[[122 114 156 157]
 [122 114 155 156]] yields 156

[[114 140 115 154]
 [110 119 120 140]
 [113 135 116 153]] yields 120

[[119 104 133 145]
 [122 133 125  99]
 [135 125 110 103]] yields 125

[[108 105 143 125]
 [101 108 122 133]] yields 143

[[148 114 115 137]
 [149 115 151 112]
 [146 127 102 144]] yields 151

[[150 148 111 119]
 [144 113 104 141]
 [142 107 106 142]] yields 104
---
[140 144 131 151 121] yields 131, 151

[117 157 143 113 137 137 129] yields 113, 157

[[130 130 131 135 110 137 133]
 [128 128 135 145 130 153 101]
 [126 127 128 130 141 127 134]] yields 145, 153

[133 132 150 120 149 129 144] yields 120, 150

[107 137 126 114 104] yields 126, 137

[146 127 156 118 139 142 143] yields 118, 156
---
[149 140 133 114 134 110 128] Answer: 110

[[120 111 102 150 137 126]
 [113 103 153 132 115 109]
 [150 122 145 115 117 139]] Answer: 102

[117 150 125 131 137 139] Answer: 117

[[123 141 148 120]
 [115 150 135 122]] Answer: 115

[118 109 127 106 118] Answer: 106

[125 150 142 108 104 133 145] Answer: 104

[130 128 109 131 107 129] Answer: 107

[138 151 137 125 147 115] Answer: 115

[115 107 144 110 155 112 102] Answer: 102

[107 127 132 120] Answer: 107
---
[[132 131 101 133 109 107 127 118 134 140]
 [132 132 100 133 110 107 127 117 134 142]
 [132 133  99 133 109 107 128 116 133 143]
 [132 130 102 133 109 106 127 118 134 139]
 [132 133  99 133 109 107 127 117 133 142]
 [132 129 102 132 109 107 125 120 134 139]
 [132 133  99 133 109 107 129 115 133 143]
 [132 129 102 132 109 106 126 119 134 139]
 [132 131 101 133 109 107 127 117 133 141]] --> 132

[[130 131 118 143 125 121 127 135]
 [124 124 144 106 130 137 128 118]
 [129 128 128 128 134 131 132 127]
 [134 129 115 143 146 133 142 131]
 [126 128 131 125 121 125 123 128]
 [129 130 121 138 125 122 126 133]] --> 130

[[135 105 110 142 107 123 139 112 119 125 128 117 119]
 [154 137 104 122 126 122 137 128 117 115 124 141 123]
 [142 126 116 142 129 113 118 111 130 114 133 130 127]
 [133 120 126 152 114 133 110 108 132 133 133 109 126]
 [145 138 115 120 133 128 134 132 125 115 120 145 115]
 [121 140 129 131 145 147 124 118 135 134 140 125 132]
 [131 147 128 118 146 138 124 137 128 125 128 142 123]
 [138 111 110 136 121 130 137 111 122 117 128 119 120]
 [131 131 117 140 121 131 117 109 113 124 133 114 127]] --> 135

[[127 118 139 120 124 154 142 119 125 132 126 133 131 140]
 [124 124 127 123 127 126 133 133 125 124 125 139 130 120]
 [126 120 152 122 130 117 139 113 121 145 139 109 136 124]
 [111 145 127 123 101 124 136 121 122 127 129 143 115 139]
 [144 133 126 136 124 125 121 111 127 135 112 149 131 131]
 [129 147 122 131 109 120 123 118 110 126 136 144 142 124]] --> 127

[[131 123 129 138 126 134 140 112 131 105 128 136 104 140]
 [137 133 139 131 128 139 115 122 138 115 135 108 114 133]
 [125 145 120 137 127 130 147 144 125 133 133 150 139 136]
 [121 108 121 125 129 122 143 111 120 122 116 140 120 123]
 [120 134 120 133 128 126 134 150 118 150 130 139 151 134]
 [138 133 140 128 128 136 113 129 139 127 134 108 124 132]
 [119 118 117 122 127 121 148 122 118 135 119 147 134 119]
 [139 142 138 141 128 138 129 136 140 122 138 130 126 143]
 [123 127 126 111 127 123 109 133 123 139 129 111 140 110]
 [120 111 125 126 127 121 132 121 119 141 117 131 137 122]
 [122 121 123 111 129 120 119 133 121 147 121 123 147 112]] --> 131

[[117 128 126 128 131 104]
 [128 125 135 121 131 128]
 [129 129 132 129 127 130]
 [125 124 126 129 128 129]
 [133 134 127 127 129 123]
 [118 129 139 108 111 126]] --> 117

[[136 139 128 134 127 127 121 145 124 118 131]
 [137 150 136 134 118 113 132 140 109 132 130]
 [133 140 137 133 123 121 137 131 117 127 126]
 [129 130 127 128 126 129 129 129 126 126 127]
 [126 149 111 127 130 117 129 127 120 128 123]
 [123 125 126 132 129 127 124 125 115 125 131]
 [122 141 123 112 124 115 125 125 121 114 119]
 [131 137 133 127 117 119 125 136 118 135 132]] --> 136

[[126 100 145 132 122 150 128 138 158 120 156]
 [101 133 111 153 104 119 112 138 122 122  99]
 [150 111 116 140 154 150 134 123 148 124 102]
 [134 128 146 138 118 157 142 143 153 150 123]
 [124 100 108 119 116 133 137 132 106 155 103]] --> 126
---
[[126 113 115 126 110 100]
 [151 121 141 135 144 126]
 [132 114 102 107 130 129]] >> 132

[137 108 113 103 144] >> 137

[[104 127 130 129 134]
 [117 147 110 119 121]] >> 117

[[116 133 124 127 120]
 [108 154 137 153 152]] >> 108

[[124 127 115 111 144]
 [139 156 145 116 101]] >> 139

[119 124 152 150] >> 119

[148 108 107 132] >> 148

[[125 124 120 119]
 [129 127 131 136]
 [126 122 114 102]] >> 126

[[113 136 101 118 130 103]
 [137 120 131 140 114 147]] >> 137

[122 149  99 158 128] >> 122
---
[111 134 107 110 144 127]	144
[154 131 128 127 128]	127
[ 99 130 136 114 132 151]	132
[143 123 152 127 124]	127
[123 109 136 115 155]	115
[145 115 135 125 107 120 113]	120
[116 134 106 131 108 114 125]	114
